[[ 65  39 -39]
 [ 17  -7 -43]
 [-19 -44 -21]
 [  9   9 -44]]
|
[[-19 -44 -21]
 [  9   9 -44]
 [ 17  -7 -43]
 [ 65  39 -39]]

[[  2 -38  28 -14  26   4   7  13 -48 -40  61 -57  33   6 -65]
 [ -5  -9   4  48 -27  51  71   4 -16 -51 -12  38  21  12 -12]
 [  8 -13  15   2 -20   4  16 -28 -31 -54  11 -14  22 -12 -34]]
|
[[ -5  -9   4  48 -27  51  71   4 -16 -51 -12  38  21  12 -12]
 [  2 -38  28 -14  26   4   7  13 -48 -40  61 -57  33   6 -65]
 [  8 -13  15   2 -20   4  16 -28 -31 -54  11 -14  22 -12 -34]]

[[-39  33  24   6]
 [-23 -20 -26  47]
 [  8  23 -35  37]
 [ -6  58  -5  16]
 [ 69 -13 -11 -37]
 [ 60  -4 -19 -21]]
|
[[-39  33  24   6]
 [-23 -20 -26  47]
 [ -6  58  -5  16]
 [  8  23 -35  37]
 [ 60  -4 -19 -21]
 [ 69 -13 -11 -37]]

[[  3 -36  -3  32   2 -14  11  -5 -27  19 -31  37  61  26  -9 -22]
 [-27 -45 -41  37 -23 -15  31  13  30   4 -66   3 -21  65  -9  33]
 [-28 -46 -40  36 -23 -15  31  13  31   6 -68   6 -20  63  -9  32]
 [-33  11  17  22  10 -53  -6  22   2  54  -7   0  65 -37  41 -45]
 [-32  14  18  21  11 -53  -8  22   4  54  -5   0  63 -37  42 -45]
 [-34  13  16  24   7 -54  -8  22   3  53  -7   1  62 -36  42 -45]]
|
[[-34  13  16  24   7 -54  -8  22   3  53  -7   1  62 -36  42 -45]
 [-33  11  17  22  10 -53  -6  22   2  54  -7   0  65 -37  41 -45]
 [-32  14  18  21  11 -53  -8  22   4  54  -5   0  63 -37  42 -45]
 [-28 -46 -40  36 -23 -15  31  13  31   6 -68   6 -20  63  -9  32]
 [-27 -45 -41  37 -23 -15  31  13  30   4 -66   3 -21  65  -9  33]
 [  3 -36  -3  32   2 -14  11  -5 -27  19 -31  37  61  26  -9 -22]]

[[ 9  0 17  9  0  2  7  7  9 69  5  5  0 -1  7 14]
 [ 5  5  5  0  2  2  2 14  0 12  0 10  0  4 17 69]]
|
[[ 5  5  5  0  2  2  2 14  0 12  0 10  0  4 17 69]
 [ 9  0 17  9  0  2  7  7  9 69  5  5  0 -1  7 14]]

[[-41  34]
 [ -2  53]
 [  3  30]
 [-52 -36]
 [-19 -35]
 [  5  18]
 [ 14 -19]
 [-21  38]
 [-67  15]
 [ 18  46]]
|
[[-67  15]
 [-52 -36]
 [-41  34]
 [-21  38]
 [-19 -35]
 [ -2  53]
 [  3  30]
 [  5  18]
 [ 14 -19]
 [ 18  46]]
---
[[  5  -8  -3  12]
 [-16  -1 -10  39]
 [-18  10 -36  66]
 [ 27  -2  12  40]
 [ 19   3   1 -69]]
|
[[  5  -8]
 [-16  -1]
 [-18  10]]

[[-42  44  14  38]
 [ 17  17  -8  28]
 [ -1 -78  46   1]
 [ -6  41  29  18]
 [ 35   4   9 -23]]
|
[[-42  44]
 [ 17  17]
 [ -1 -78]]

[[-30 -43  88  24 -17]
 [  0 -26  73  26  -7]
 [ 17  40 -69  11   7]]
|
[[-30 -43]
 [  0 -26]
 [ 17  40]]

[[ -1  -8  -8]
 [ -2 -88 -91]
 [ 45  18   5]]
|
[[ -1  -8]
 [ -2 -88]
 [ 45  18]]

[[-47  65  40 -40  28]
 [ 40 -58  41 -86 -32]
 [ 33 -58  11 -54 -44]
 [-34 -13 -34 -68 -52]]
|
[[-47  65]
 [ 40 -58]
 [ 33 -58]]

[[ 15  -5   9]
 [ 45 -59 -41]
 [ 31 -74 -24]
 [  3  -7  -1]]
|
[[ 15  -5]
 [ 45 -59]
 [ 31 -74]]

[[-72  54]
 [-38  57]
 [-64  54]
 [-71  74]]
|
[[-72  54]
 [-38  57]
 [-64  54]]

[[-45  61  59 -74]
 [-24  -7  41  -6]
 [ -3 -32  20  19]
 [  5 -42  79 -40]
 [ 47 -40   6 -22]]
|
[[-45  61]
 [-24  -7]
 [ -3 -32]]
